Below are the code and all the weights of a small trained network. Each question names an input and a class and asks about switching units off, where a switched-off unit gives its printed mean instead of its output.

import numpy as np


def w(rows, s, z=0):
    codes = np.array(rows[::2]) - 128.0
    scale = np.full(codes.shape[1], s)
    scale[-1] = z or s
    return codes * scale


def norm(h):
    return h / np.sqrt((h * h).mean(-1, keepdims=True) + 1e-5)


def f(y):
    return y / 2 * (1 + np.tanh(0.7978845608 * (y + 0.044715 * y**3)))


def log_softmax(a):
    a = a - a.max(-1, keepdims=True)
    return a - np.log(np.exp(a).sum(-1, keepdims=True))


def net(x, mask):
    res = np.array(x, float).reshape(1, 8) / 4 @ E
    u = 0
    for l in range(4):
        y = f(norm(res) @ A[l][:, :-1].T + A[l][:, -1])
        res = res + np.where(mask[u : u + 3], y, B[l][:, -1]) @ B[l][:, :-1]
        u += 3
    return log_softmax(norm(res)[-1] @ U[:, :-1].T + U[:, -1])


A, B = {}, {}
E = w([
[128,128,126,125],'x0',
[254,210,71,123],'x1',
[128,141,134,122],'x2',
[126,107,119,133],'x3',
[124,125,122,129],'x4',
[108,65,69,50],'x5',
[125,143,135,118],'x6',
[216,83,231,130],'x7',
],0.0083)
A[0] = w([
[83,111,252,148,11],'L0N1',
[180,148,137,113,3],'L0N2',
[184,147,63,149,108],'L0N3',
],0.011,0.0026)
B[0] = w([
[191,110,107,230,253],'L0N1',
[226,144,160,114,149],'L0N2',
[194,246,116,98,205],'L0N3',
],0.011,0.0038)
A[1] = w([
[146,2,81,146,3],'L1N1',
[43,219,169,224,212],'L1N2',
[49,82,180,103,210],'L1N3',
],0.0086,0.0033)
B[1] = w([
[85,112,97,111,165],'L1N1',
[140,96,33,193,254],'L1N2',
[119,249,128,207,200],'L1N3',
],0.011,0.0042)
A[2] = w([
[58,60,74,156,208],'L2N1',
[233,253,140,254,158],'L2N2',
[141,53,43,213,253],'L2N3',
],0.0077,0.0036)
B[2] = w([
[167,204,186,140,191],'L2N1',
[131,121,115,71,254],'L2N2',
[182,254,129,119,238],'L2N3',
],0.011,0.0079)
A[3] = w([
[168,210,211,130,254],'L3N1',
[1,123,108,120,76],'L3N2',
[86,111,140,129,30],'L3N3',
],0.01,0.0042)
B[3] = w([
[39,4,166,110,250],'L3N1',
[58,148,124,196,132],'L3N2',
[130,155,90,109,115],'L3N3',
],0.011)
U = w([
[115,228,85,226,177],'0',
[205,203,12,74,120],'1',
[176,27,128,235,219],'2',
[188,77,198,33,78],'3',
[22,151,70,188,129],'4',
[133,190,11,17,1],'5',
[70,75,211,137,192],'6',
[254,64,109,92,117],'7',
],0.0098,0.0025)

Each question gives the input, the list of numbers given to net, and the class t.
The units are the neurons (one row each of A and B). Each row of codes is followed by its name. A weight is (code - 128) times the scale printed after its matrix; where a second scale follows, it is the last column's (A, B and U).
mask holds one flag per neuron, layer by layer. A switched-off neuron (its flag False) gives its mean, the last column of its row in B, instead of its output. The means were averaged over made-up inputs and are rounded, as every weight is.
A unit's drop is (log p(t) with every unit on - log p(t) with that unit switched off) / (log p(t) with every unit on - log p(t) with every unit switched off).
The circuit of an input: a set's keep is (log p(t) with only the set's units on - log p(t) with every unit switched off) / (log p(t) with every unit on - log p(t) with every unit switched off). Starting from all 12 units, units are removed one at a time, each time the one whose removal leaves the highest keep (on an exact tie, the one counted first), for as long as the keep stays at least 0.8.
circuit, biggest first: the units of the circuit, biggest drop first
most important unit: the unit with the biggest drop
k most important neurons: the k neurons with the biggest drops, biggest first
k most important neurons of layer l: the k neurons of layer l with the biggest drops, biggest first
input [2,-5,-8,2,-7,0,-1,-2], class 0: most important unit	L1N3
input [-8,-8,6,1,1,-1,-7,-6], class 0: circuit, biggest first	(L1N2 L3N1)
input [1,-5,-6,-2,7,-4,-2,-2], class 0: circuit, biggest first	(L1N2 L2N3)
input [6,2,-8,5,-7,-8,-1,2], class 3: 2 most important neurons	(L2N2 L3N1)
input [-2,3,-7,-6,1,-8,1,0], class 1: 2 most important neurons	(L1N2 L2N2)
input [2,6,-3,8,8,-7,4,4], class 3: circuit, biggest first	(L0N1 L3N1 L2N2)
input [2,5,7,-1,8,-8,2,2], class 3: circuit, biggest first	(L3N1 L2N2)
input [1,-8,-2,-3,-5,-5,6,-5], class 0: circuit, biggest first	(L1N2 L3N1)
input [1,6,0,-2,3,0,0,6], class 3: circuit, biggest first	(L0N1 L3N1)
input [-7,-4,4,-6,-2,-7,-4,1], class 2: 2 most important neurons of layer 0	(L0N1 L0N3)
input [5,-2,-5,8,6,-4,-7,-2], class 0: 2 most important neurons	(L1N2 L2N3)
input [-3,3,8,-6,0,-7,-3,3], class 3: circuit, biggest first	(L2N2 L3N1)
input [7,1,2,-2,3,-7,-3,-3], class 1: 2 most important neurons	(L1N2 L2N2)
input [6,4,1,7,-2,0,-7,6], class 3: most important neuron	(L1N2)
input [7,-4,4,-4,8,0,8,2], class 2: 2 most important neurons	(L0N1 L3N1)
input [-4,-6,7,-8,-2,-8,5,4], class 2: 2 most important neurons	(L0N1 L1N2)
input [2,-1,1,4,3,8,2,5], class 6: 2 most important neurons	(L0N3 L1N3)
input [7,-3,-4,-1,7,-1,-6,-8], class 0: 2 most important neurons	(L1N2 L3N1)
input [6,3,-4,-8,1,-7,0,-1], class 1: 3 most important neurons	(L1N2 L2N2 L2N1)
input [-5,1,-7,-4,0,-7,8,-3], class 1: most important neuron of layer 3	(L3N2)
